In the rows, 128 means zero.
Each row is followed by its class number.
[160  98 125 146 166  97 146 102  80 131 135  98 135 114 123 186 112 148
 137 153 113 134 187 157 108 135  95 213  85 148 145 150 128  81 146 149
 139 116 103  70 112 148  94 126 120 174 152 136 161 186 172 133] -> 5
[135 125 141 119 120 108 146 130 116 149 136  52 169  78 131  76 109 168
 132 149 143 108 123 111 132  87 173 117 120  99  78 122  85 106 122  81
 129 146 150 111 142  82 111 137  96  61 157 118 137 146 112 136] -> 8
[124 145 151  99 175  77  94  84 111 124 140 106 131 135 130 135 186 134
 123 127 161 131 120 147 141  86 114 137  79 101 130 121 101  93 126 127
 132 130 144  71 103 106  98 129 127  89 151 143 167 183 128 131] -> 5
[152 142 136 139  71 105 134 135 134 142 156 128 121  86 152 156 154 153
 150 157 151 134  85 152  97  98 110 159 126  99 117 163  98 118 146 153
 143 151 136 124 113 106 108 132  97 117 167 124  92 110 138 173] -> 5
[ 94 152 120 118 172 126 149  69 104 128 111 143 111 160 136 197  95 147
  58 156 138 152 156 103 138 148  66 183 122 101 119 132  75 126 143 129
  93 110 110  71  81 161 164  70 146 132 144 128 107 141  82 119] -> 10
[143  98 168 154 156 123 140 134 114 115 168 140 126 158 127 107 120 142
 156  85 167  86 110 122  76  61  99  70 168 125 116 134 125  79 102 107
 149 167  66 115 105 110 126 125 117 129 129 105 161 123 149 146] -> 2
[150 105 225  86 145 123 161 103 124 129 233 124 160 147 135 129  84 128
 177 101  71 110 161 140 112 127 126  78 156 114  73 155 125 124 109 120
  65 135 140  93 117  90 136  79 136 122 128 145  73 143 143 159] -> 6
[106  96 148  86 147 107 160 119  95 149  94 124 119  84 152  79 134 126
 133 153 149 150 151 105 125 125 111 122 102 193 122 108  92 110 152 134
 146 129 155 146  87 103 110 146 146 127 134 173 124 163 141 131] -> 7
[ 58  97 168 175 103  94 207 119  95 120 168 176 113 124 136  74 160 132
 151 125 126 112 146 186 109  88  81 159 116  98 147 182 169  93 125 121
 151 173 150  95  99 134  89  91 108 195 131 176  82 132 140 125] -> 0
[104 121 146 124 147 132 208  75  75 115  80 177 117 116 103 104 152 210
 106 172 171 111 205 180 134 110 179 152 137  73 182  79  88 155 148 138
 195 140 132  64 112 170  90  86 144  59 143 111 165 120 132 113] -> 8
[144 146 141 156  96 142 158 133 113 177 193 134 127 149 135 178 138 150
 229 130 146 106 116 119  64  98  81 166 198 134 128 142 150 126 113 158
 132 173 115 139 141  73 143 101 103 162 137 128  58 154 160 124] -> 12
[114  97 169 131 140 129 121 171 134 173 137  82 139  94 115 162  73 161
 140 167 114 170 123 153 111 107 160 164 133  90 145 140 115 131 148  95
 107 147 157 114 152 109 122 148  69 100 121 146 145 128 129 149] -> 1
[106 111 137 135 148 118 121 122 118 169 172  96 146  82 129 136 119 149
 100 123 147 114 133 227 105  91 188 110 139  83 132 105 132 142 105 139
 136 115 125 101 141 125 109 154 105  99 138  88 166 120 135 109] -> 9
[137 133 141 127 115  87  67 112 140 158 103  85 172  87 166 135 141 133
 129 102 141 112  72 178  98 173 116  82 149 109 175 130  65  64 125 137
  69 147 154 123 144 133 120 107  83  49 127  92 164 132 131 161] -> 4
[ 94 142 119 113 167 100 139  97 116 134 101 167 123 148 120 137 164 143
 122 184 101 147 145 133 156 130 107 193 123 125 158 170 128 107 121 137
 121 107 180  79  96 122 123  72 128 222 121 152 161 178 100  94] -> 10
[152 138 168 145 183 111 161 113  92 153 123 127 158 151 105 115 100 123
 139 223 109 134 143 152 144 166 105 143 127 169 148 113 103  78 141 149
 146 135 104  84 123 115 108 114  99 126 140 169 100 123 112 130] -> 3
[129 122 134 134 128  92 118 112 141 168 119 130 135  90 133 131 154 118
 116 163 174 141  37 159  99 129 137 112 162  89 144 152 110 142 115 154
  92 137  98 139 145 117 114 136  96  80 127 130 172 143 124 142] -> 4
[124 112 151 102 152 113 104 108 102 113  92 139 131 172 102 107 147 177
 122 125 123 158 171 128 158 142 152 164  98  94 141 121  95 130 141  87
 118 173 130  74 162 163 128 107 126  95 139 107 139 167 109 103] -> 12
[127 140 166 134  67 103 124 110 104 136 106 153 135  92 120 122 100 136
 108 200 146 116 173 211 109 109 175 172 116  61 163 155 123 165 144 142
 143  94 136 117 121 118  98 111 130 168 128 139 158 157 176 112] -> 10
[ 76 167 172 116  41 126 158 141 119 133 136 150 127 107 140 121 152 143
 144 107  86  83 134 149 112 104 128 122 139 132 146  93 154  97 130 105
 107 151 131  67 134  94 127  70 157 117 124  87 160 133 145  81] -> 0
[130 153 148 120 187 123 117  89  75 143 170 109 122 107 156 181  95 130
 143 131 103 154 161 209 114 137 157 141  90 124 171 167 109 155 151 162
  82 149 116 126 116 163 117 127 142 119 164 108 104 155 168 161] -> 5
[143 118 162 139 102  95 117 133 132 134 118 125 119  88 134 108 146 172
 134 179 177 139  97 137 110 123 172 133 135 117 141 157  92 105 126 107
 119 150 122 118 159 114  87 116  96  67 151 115 197 150 102 185] -> 8
[ 86 114 176  99 127 107 150 134 107 170  90 178 134 129 100 115 145 181
 140 179 155 179 182 159 120 141 131 139  99 103 156  95  80 151 150 109
 133 119 162  68 125 117 131 102 173 123 144 175 188 174 116  88] -> 1
[145 140 146 174 164 125  82 150 121 157 132  98 126  91 110 156  78 190
 123 144 179 137 108 179  85 168 124 154 141 101 153 152  41  85 133 111
 108 164  68  81 132 130 137 142  74 105 144  67 149 136 146 147] -> 2
[133 100 162 118 182 131 182 120  83 152 119  97 119  88 155 113 102 162
 136 176 131 148 156 150 118 119  91 121 144 111 134 115  76 101 172 134
  80 113 119 106 118 136 116 112 133 147 145 148 132 175 159 118] -> 9
[193 123 159  91 111 113 142 126 128 124 147 135 134  61 157 170 106 142
 164 167 143 146  84  84 107 111 168 112 150  79 120 141  73 108 119 160
  94 130  72 145 106  82 135 119 128  99 149 111 158 138 173 123] -> 10
[ 85 129 148 117 105  90 107 131 129 142 115 120 115  74 102 139 154 119
 116 199 143 132  59 134  98 122 135 124 165 105 144 125 125 149 156 165
 106 154 156 160 126 102 129 161  74 103 128 174 149 114 136 127] -> 7
[143 139 115  90  93  96 139 120 131 114  89  60 156  41  97 128 117 137
 144 146 161 111  81 130 114  99 138 126 117 121 105 152 131 111 120 136
 129 176 160 126 128  95 110 187  74 104 133 120 148 124 125 145] -> 7
[ 75 140 154 130  57 109 174 124 109 152 169 180 148 152 150 143 168 143
 200  83 130  56 190 137  95 102  60 121 159  97 106 116 146 122 128 130
 138 176 116  92 104 102 119  98  74 140 145 129  29 103 126 113] -> 0
[ 82 118  80 131 132  77 147  82  59  72 121 157 160 177 124  51 152 125
 118 130 115 118 203 163 148 154 129 130 159  95 156 159 113  92 154  87
  91 164 147 118 119 163 114  78 108 119 117 156 102 182 175  60] -> 4
[ 64 151 149 154  72 111 135 105 165 107 159 145 156 121 135 141 181 137
 171 133 180  77  92 157  78 131  68 126 196 138 164 167 143  84 138 125
  93 170 153 123 139 159 146  96  98 115 138 127  86 141 118 167] -> 4
[104 100 132 157 116  87 112 124 127 144 120 127 134  66 163 113 137 144
 138 154 125 146  81 164 117 101 123 132 164  84 146 155  82  86 157 153
 103 175 111 127 147 127 124 118  69 113  98 119 155 111 116 136] -> 4
[101  96 155 168  69 120 157 136  88 133 154 158 110 100 123  92 110 129
 147 104 143  80 115 163  57 164  94 129 159  93 151  94 128  76 126 114
 119 112 147  85 120 112 121  89 123 114 127 116 141 145 184 111] -> 1
[137 120 155 104 166  85 162  96 153 122 159 163 142 157 136 130 138 122
 110 163  86 167 125 122 107 126 180 138  73  93 156 162 139 130 119 137
 148 123 143 109 119 115 115 139 142 189 156 146 157 178 161 108] -> 10
[ 84 140 183 131  56 116 156 119 130 136 133 188 114 105 147 107 159 112
 168  91 122 121 131 148 142 122 133 165 153 123 178 157 136 117 161  91
 120 134 150 130 105 136 131 103 113 127 103 136 113 139 173 134] -> 1
[ 50 119 165 120 129  85 149 104 106 130 145 228 132 125 151 116 147 155
 128 163  44 139 198 143 147 125 144 185 178 154 221 170 112 101 163 136
 139 145 157 105 106 154 117  72  68 139  88 113 131  98 118 131] -> 4
[139  91 163 140 181 125 145 129 144 170 125  92 134 126 130 129 117 140
  89 153 141 128  64 132 102  86 134 114 140  50  90 124 131 125 118 119
 113 128 109 109 131 120 105 147  72 152 132 130 146 150 134 129] -> 10
[148  93 142 145 144  95 123 125 146 169 157  96 130  86 140 124 155 163
 141 139 176 133 100 149  82 110 137 105 136  88 113 142 102 124 130 135
 122 174  97 134 148 129  94 172  85 142 153 111 169 141 160 150] -> 9
[130  86 147 157 130  91 130 161 147 206 132  73 120  91 130 111 135 161
 120 127 131 139  77 185  80 132 151 126 116  97 118 149 149 140 125 123
  91 133 154 115 152  83  60 154  58 170 134 155 211 142 147 177] -> 1
[123 107 154 151  72 112  75 110 134 150 147  96 126 153 141  59 157  87
 168  95 147  44 101 192 139 121 113 152 109 118 116 194 110 111 138  74
 174 128 108  83 107 111 156 104 132 123 131 126 133 143  82 157] -> 2
[142 114 176 131 129  94  78 143 138 154 152 140  89 119 130 106 111 192
 150 125 152 149  92 155  80 113 190 144 140 102 157 135  64 169 140 130
  84 163 110 160 138  89 108 136 140  90 135 129 159 130 177 179] -> 12
[ 66 147 185 144 112 128 154 129 121 174 157 118 103  89 113  86  91 163
 141 121 148  81 139 149  83 120 151 119 145 119 146 115  94 128 126 117
 109 176 118 119 129  84 117 159 103 112 152 102 130 113 161 170] -> 2
[117 122 145 127 146 114 167 126 111 141 148 158  93 143 128 111 148 131
 128 127 134 129 106 141 117 169 157 158 154 150 173 169 101 137 141 133
 125 142  96 121 118 135 105 114 106 134 138 113 186 159 153 123] -> 12
[ 62 128 124 190 149 139 193 146 102 131 132 128 145 136 145 138 117 162
 130 129 110 135 180 159 109 101 136 123 131 111 149 115 105 101 135 130
 171 163 171 121 118 150 149  94 142 168 131 161 157 176 114  97] -> 8
[ 82 104 142 110  90  87 131 135 111 160 108  82 102  93 153 148 129 122
  93 144 109 131  46 168 117 133 148  93  76  77 137 160 124 145 133 141
  58 136 130 114 160 120 121 172 112  92 157 143 165 124  95 129] -> 7
[117 114 182 129 106 114 112 114 131 205 149 107 123  69 161 107 120 157
 122 168 170 142  88 169 102 125 147 142 155  91 129 106  61 100 162 116
 133 154  88  93 147  95 117 120  66  98 165  88 163  95 105 127] -> 10
[ 79  96 104 113 127 125 161 157 124 149 105 135  78  84 177 127 224 137
  74 173 101 202 108 115 161 123 153 163  94 128 162 136 112 128 188 141
  96 107 159 133  98 161 148  75 185 143 137 155 159 154 141  84] -> 8
[117  88 148 152  77 100 121 101 118 166 125 109  96  54 144 158 168 139
 103 177 152 151  99 105 126 113 157 155 104  98 143 142 113 109 144 125
 102 137 121 118 168 125 132 149 104  79 130 132 153 138 125 181] -> 7
[105 122 149 127 138 112 163 121 139 131  83 129 138  86 117 112 114 176
 155 142  91 129 197 151 112 152 153 175 109 128 173 154  76 146 180 116
 131 121 163 100 129 137  96 107 134 176 140 169 238 184 151 125] -> 11
[ 49 152 164 150  55 167 203 122  89  92 127 129  94 114 136  95 162  83
 123 108 134  78  88 171 147 137 136 112 161  94 107 122 205 111  87 159
  90 132 148 153 122 112 104  83 136 102 133 193  86 149 152 107] -> 3
[128  66 159 128  82  87  93 122 102 219 130  93 130  39 105 114 153 130
 118 147 159 103  88 173  81  80 145 145 120 102 128 117 148 112 136 127
 129 124 123 101 140 125 130 164  72 108 147 106 162 107 123 168] -> 7
[104  71 156 180  70 102 150 139 156 156 128 181 174 125  77  59 153 150
 182 126  86  84 149 116 106 136  90 126 167 108 136 128 158 124 131  77
  95 170 184 112 134 150 146 115  82 165 119 148  67  97 108 161] -> 11
[119 114 151  92 143  98 192 113 150 128 147 185 151 166 139 117 155 139
 171 144  94 133 159 168 158 135 136 157 132 155 199 177 100 135 146  95
  92 101 155  94 116 127 128  89 173 132 131 163  95 137 133 137] -> 4
[135 185 120 100 138 139 127 113  98  87 124 166 133 110 100 140 137 118
 152 124 103 184 120 193 105 133 174 147 160 124 167 121 181 137 141 158
 126 174 163 159 113 137 164 113  94 139 166 158  89 155 154 114] -> 7
[102 133 128 101 163  97  88  94 100  88 124 170 133 147 102  98 123 158
 156 167 142 103 193 222 118 103 151 167 144 171 164 144 149 119 140 112
 124 139 128  94 142 180  86 123 139 137 133  87 117 153 139 126] -> 9
[147  92 158 117 100 118 139 133 137 148 142 143 129 161 135 139 144 158
 167 161 181 100 143 162  87  97 152 120 140 115 162 133  84 131 140 113
 153 151 122  95 168 122  93 132 136  64 108  78 122 133 144 147] -> 12
[ 89 137 117 118 185  94 138  81 120 157 172 137 139 156 100 153  96 134
 146 146  85  95 209 144 104 119  86 169 104 158 170 177 116 164 153 157
 157 121 138  81  87 115 137 118 143 197 114 150 183  97 125 111] -> 11
[146 114 149  95  94 130  93 132 113 149  79 115  92 116 148 104 102 124
 145 140 142 134  54 204 110 147 157 175 131 117 130 155 133  74 132 135
 140 152  86 116 151 108  89 151  56  40 125 103 123 129 127 142] -> 0
[ 89 112 201 162  92 162 123 123 147 140 138 159  90 121 140 116 133 126
 146 109 115  91  83 166 116 178 144 141 141 124 141 153 110  73  95 122
 109 136 123 108 144 125 157 109 161  89  93  92 104 146 162 156] -> 2
[137 144 139 129 116  88  98 152 151 173 108 132 118 128 118 112 126 129
 124 173 132 125  66 155 123 109 127 136 104  85 126 153  87 115 126 133
 137 158 120  92  96  77 133 145  87 101  91 135 140 126  92 164] -> 0
[189  75 119 153 168 106 109 135 117 138 144 104 153 109  98 102 133 195
 168 139 168 152 124 160 100 117 156 142 162 130 142 116 133 119 133 127
 108 151 112 114 140 116 118 141  75 128 126 107 126 143 138 152] -> 12
[115  84 168 131 123 106 153 164 144 180 142  97 126  98 102 114 127 144
 154 179 141 129  78 189  75 119 121 153 151 120 140 112 122 139 142 155
  90 138 173 125 150  90  98 132 107 138 150 168 112 114 129 156] -> 12
[119 137 104 128 163 112 135 149 133 157 148 121 107 109 127 154 122 108
 142 160 144 134 105 179 135 116 161 135 117  76 145 134  54 161 153 160
 142 157  96 119  91  95 139 139 112  99 130 164 153 102 111 132] -> 0
[ 92 113 147 131 162 122 145 109 108 118 175 144  91 121 131 128 129 148
 184 124  89 117 170 138 148  80 106 181 171 102 159 160 143 163 136 116
  97 151 153 118 111 105 120  91 124 186 104 152 110 126 131 131] -> 9
[ 50  76 135 121 139  72 194 128 134  83 140 146 140 155 117 142 145 122
 112 148 120 102 176 146 180 111 136 166  62 151 160 146  79  97 121  97
 142 143 169  59  77 193  96  86 211 115 149 192 133 160  87 131] -> 6
[ 83 124 164  77  65 122 153 107 121  95 154 123 129  83 165 131 167 119
 143  79 131  93 192 167 115  86 160  84 112 135  82 140 145  83 129 156
 128 125 181 131 135  99 116 126 106 126 146 151 154 133 127 181] -> 7
[150 114 145 131 126 127 117 134 144 132 112  54 169 121 116 150 137 169
 153 146 173 143  52 154  91 123 109 102 167 100 120 133 115  71 131 119
 114 172 149 121 156 122 118 134  80  71 153 138 123 109 116 126] -> 3
[116  98 139 160 150 104 159  79 102 189 119 106 145 117 160 131 174 111
 112 114 137 100 177 177 168 118  71 185 107  95 153 164  79  93 156 103
 115  95 135  74 131 163 107  77 119 154 117 150 117 151 153 136] -> 4
[138 111 121 135  90 109 119 155 110 166 112  96 149  72 108 152  66 139
 129 132 170 113 147 173 108 113 129 155 133 112 129 137 100 160 121 133
 128 134 139 125 100 147  99 132  89 126 162 136 126 126  99 174] -> 6
[ 90 110 197 126 143 115 150 102  82 133 147 121 103 129 121  83 147 190
 126 138 119 151 201 121 152 161  96 173  77 142 156 203 120 111 154  62
  97 138 150  53 124 143 114  59 161 197 143 156 219 176 144 131] -> 1
[ 61 131 159 124  63 101 179 141 119 113 166 185 156 120 134 106 151 144
 137  99 110 102 162 152  81  95  85 135 167 153 106 133 171  97 138  99
 129 167 133  88  79 136 124  70 112 153 123 103  79 121 131  94] -> 0
[113 116 210 114  95 123 162 115  88 111 131 141 138 154 154  98 156 158
 147 133  90 105 104 143 129 113 120 136 132  88  85 185 134 117 108 111
 140 119 169 121 113 125  89  86 132 104 162 173  99 184 152 115] -> 5
[ 76 157 177 132 108 110 160  98 155 183 182 168 157 108 127  62 143 133
 187  96  90  64 168 138 108 121 131 129 147 211 135 139 133 136 143  77
 105 173 144 107 132 130 113 103 135 156 147  92 102 108 136 170] -> 11
[152  97 148  99 135  96 109 116 125 168 135 121 118  75 110  90 108 175
 149 150 159 167  50 157  59 122 150 164 141 129 134 141 102 136 128 146
 139 168 126 105 143 100 110 141 105  90 148  66 156 118 102 146] -> 12
[118  85 153 126 155 110 154 106  96 153  78 179 119 175 123  49 150 164
 134 140 126 163 121 124 122 132 103 153 149 141 131  87 116  89 129  99
 152 137 165 122 132 122 109  96 139 106 141 165 108 146 122  98] -> 8
[142 134 154 157 147 131 102 133 137 143  85 128 145  81  80 112  62 119
 149 168 131  96  98 178  89  99 122 139 134 101 128 104 123 121 114 143
 130 142 146 123 184 130  83 157  90 110 127 121 130 106 138 160] -> 11
[170 111 153 159 178 114 138 105  97 163 111 134 103  81 186 169 149 176
 138 161  76 180 117 108 115 137 102 137  77 132 175 115  97 142 147 158
 120 135 137  98 146 119 104  90 171 171 133 123 127 148 154 138] -> 7
[109 130 154 105  67 109 102 129 114 156 115 158 122  80 123  87 101 142
 140 176 193 109 132 186  93  91 121 182 152 157 123 166 119  89 137 135
 135 127  86 121 146 121 110 142  94 108 127 100 129 122 136 162] -> 4
[ 83 121 155 141  73  90 140 107 109  87 204 135 166 144 144 103 126 136
 149 109 125  98 119 127 136 140 165 113 123  99  96 230 134 166  87  82
  85  88 139 113 167 104 129 125 134 104 145 114 111 190  97  89] -> 12
[119 147 133 151  99  94 124 115 133 168 123 151 139  61 147  99 109 192
 155 141 146 147 144 164 101 117 144 120 135 132 129 103  34 101 185 138
 132 168  94  99 135  99 145 142 113 122 122  86 156  90 119 142] -> 0
[150 116 158 111  91 102 121 157 121 138 111 102 130  59 115  77 119 192
 183 130 145 139  55 144 104 151 162 160 151 148 127 140 118  76 102 157
  91 165 136 154 136  71  96 152  84 108 148 124 137 138 175 131] -> 12
[117 123 198 127 123  80 159 132 147 149 119 143 140  97  93  94  91 155
 131 156 122 103  88 120 122 101 163 158 154  96 135 122  97  91 110 104
  93 141 120 116  96  89 111 141  84 140 143 159 172 140 145 158] -> 10
[ 62 108 174 136 141 145 176 135  73 153 104 177 155 145  98  20 144 165
 145  96 196  90 174 240 137  96 127 110 174 121 115 131 139 132 119  60
 134 154 139 114 109 197 108 109 113 125 139 115  58 132 126  93] -> 8
[ 95 100 155 104  72 136 157 150  92 130 175 131 100 174 141 113 108 109
 149 112 122 109 161 180 131  99 107 116 104 129 131 218 194 125  89 123
 107 151 137 139  91  94 128 115 150 143 100 167  84  95 140 138] -> 0
[125 123 148 129  95 146 167  85  83 107 108 111 121 129  99 131 149 136
 121 206 151 142 140 166 148 133 120 161 133 156 161 150 187 169 140 168
 184 134 137 122 101 134 128 104 153 123 150 189 193 137  94 132] -> 5
[112 107 172 118 122  67 117 113  82 143 145 200 111 184 155  52 158 108
 146 133 111 104 141 138 159 157 113 150 101 188 166 178  96 128 127 105
 119  83 135 122 139 122  71  96 140 143 171 147 121 128 112 135] -> 12
[149 123 136 162  99  92 130 157 112 149 122 134 120 116 124 113 130 150
  77 163 179 126  87 135 125  52 149 132 124  45 115 102  55  82 141  98
 136 106 106 125 161 117 109 142  96  62 180 146 145  87 149 128] -> 8
[ 74 111 158 172  80 144 206 118 118 170 173 156 138 109 112  98 163 113
 171 106 169 101 151 154 121 105  71 128 165 158 136 128 137 111 128 100
 133 151 179 133 101 133 153 126 153 167 129 141  67 120 142 142] -> 5
[155 139 116 136 127  85  98 102  82  76 115 108 132 145 117  79 100 170
 150 115 124 121 171 149 102 129 124 167  66 101 162 130  91 142 133  94
 114 158 179  87 142 122  96  72 195 139 166 123 126 190 147 130] -> 12
[126 124 172 150  74 127 193 130 140 130 169 131 132 139 168 122 144 104
 131  99 121 140 105 172 138  71  83 139  97 122  85 175 139  54 124 102
 150 121 173 118 170 107  92 146 106 164 167 150  67 107 137 149] -> 5
[116 165 163 137 111 129 178 120 109 130 165 143 142 115 112  72 190 132
 168  97 141 101 125 142 138  91  89  87 161  79 113 126 154  68 135 127
  90 171 141  96  99 111 151 103  63 169 143 142  53 112 134 138] -> 3
[113  77 154 179 122 166 223 144 129 122 196 103 118  99 165  88 188 164
 101  80 147  73 125 139 134  88 139  87 122  91 120 130 144  99 128 103
 164 118 125  83 109 152 132  96 136 137 140  98 139  93 148 137] -> 8
[106 108 158 176 129 107 140 124  76 205 103  92 130 123 143  95 181 166
 141 161 151 112 165 117 132 155  41 162  72 172 178 106 116 143 151 120
 176 144 142  90  75 136 102 105 158 199 171 174 163 185 128 117] -> 5
[106 138 172 120 160 132 183 105  85 136 168 133 126  88 122 112  66 146
 140 162 131 150 202 106 115 180  78 149  72 142 109 103  94 129 130 114
 123 122 114  20 107  79 148  89 175 141 122 118 136 190 107 109] -> 1
[128 171 120 116 111 104 125  71 113 102  46 142 149 126 148 156 102 144
 105 127  94 116 144 156 103  88 108 175 127 121 148 141 122  96 143 168
 148 103 158 126 154 152  97 101 135 137 121 125 165 161 167 125] -> 4
[ 51 161 105 118  83  69 129 126 103 162 116 166 164  46 179  70 156 129
 150  98 175 119 187 174 111  93 134 100  88 138 164  79  55 102 126 137
 122 156 167 129 101 109 107 117 180 117 129 100  99 174 168  87] -> 4
[122  78 149 131 116  80 133 143 108 178 146 143 121  39 101  76  93 125
 138 143 136 128  78 157 134 123 192 140 168 125 129 112  62 127 108 119
  90 142 128 131 116 113  90 121 118  78 150 131 166 104 120 153] -> 6
[ 95 128 177 125  91  79 147 118 123 128 170 176 148 139 118  96 132 135
 177  76  95  67 150 163 110  94  94 170 155 110  81 170 150 120 106  95
  82 120 147 134 113 134 108 116 113 194 177 167  51 140 163 142] -> 9
[ 73  94 152 110 108  99 148  86  62 173  95 131 105  63 184 113 197 168
 119 169 152 136 158 186 127 133 114 169 117 150 126 155 125 189 188 151
 155 112 107 102 128 151  58  99 113 152 164 141 147 140 123  83] -> 7
[ 99 189 141 102  71 127 144 128 115 167  94 139 118  89 138 118 157 105
 121 172 145 136  87 217  98 176 126 132 101 132 122 161 129 157 132 155
 130 130 170 114 138 110 118 123 136 150 154 132 109 181 128 103] -> 7
[ 91 108 117 141  43 115 231 106 117  87 164 121 144 146 126 131 164 137
 149  89 117  40 162 123  98  81  95 125 165 108 128 141 189 105 126 106
 148 159 166  93 124 128 111  83 124 142 136 119 129 100 134 110] -> 8
[142 162 122 146 189 142 158 135  98 161  99 140 110 138  81 139 134 141
  52 195 141 158 162  95 148 170 120 173 110 119 118 161  33 123 134 136
 151 132 152 159 109 170 131  97 163 176 156 172 176 128 214 109] -> 8
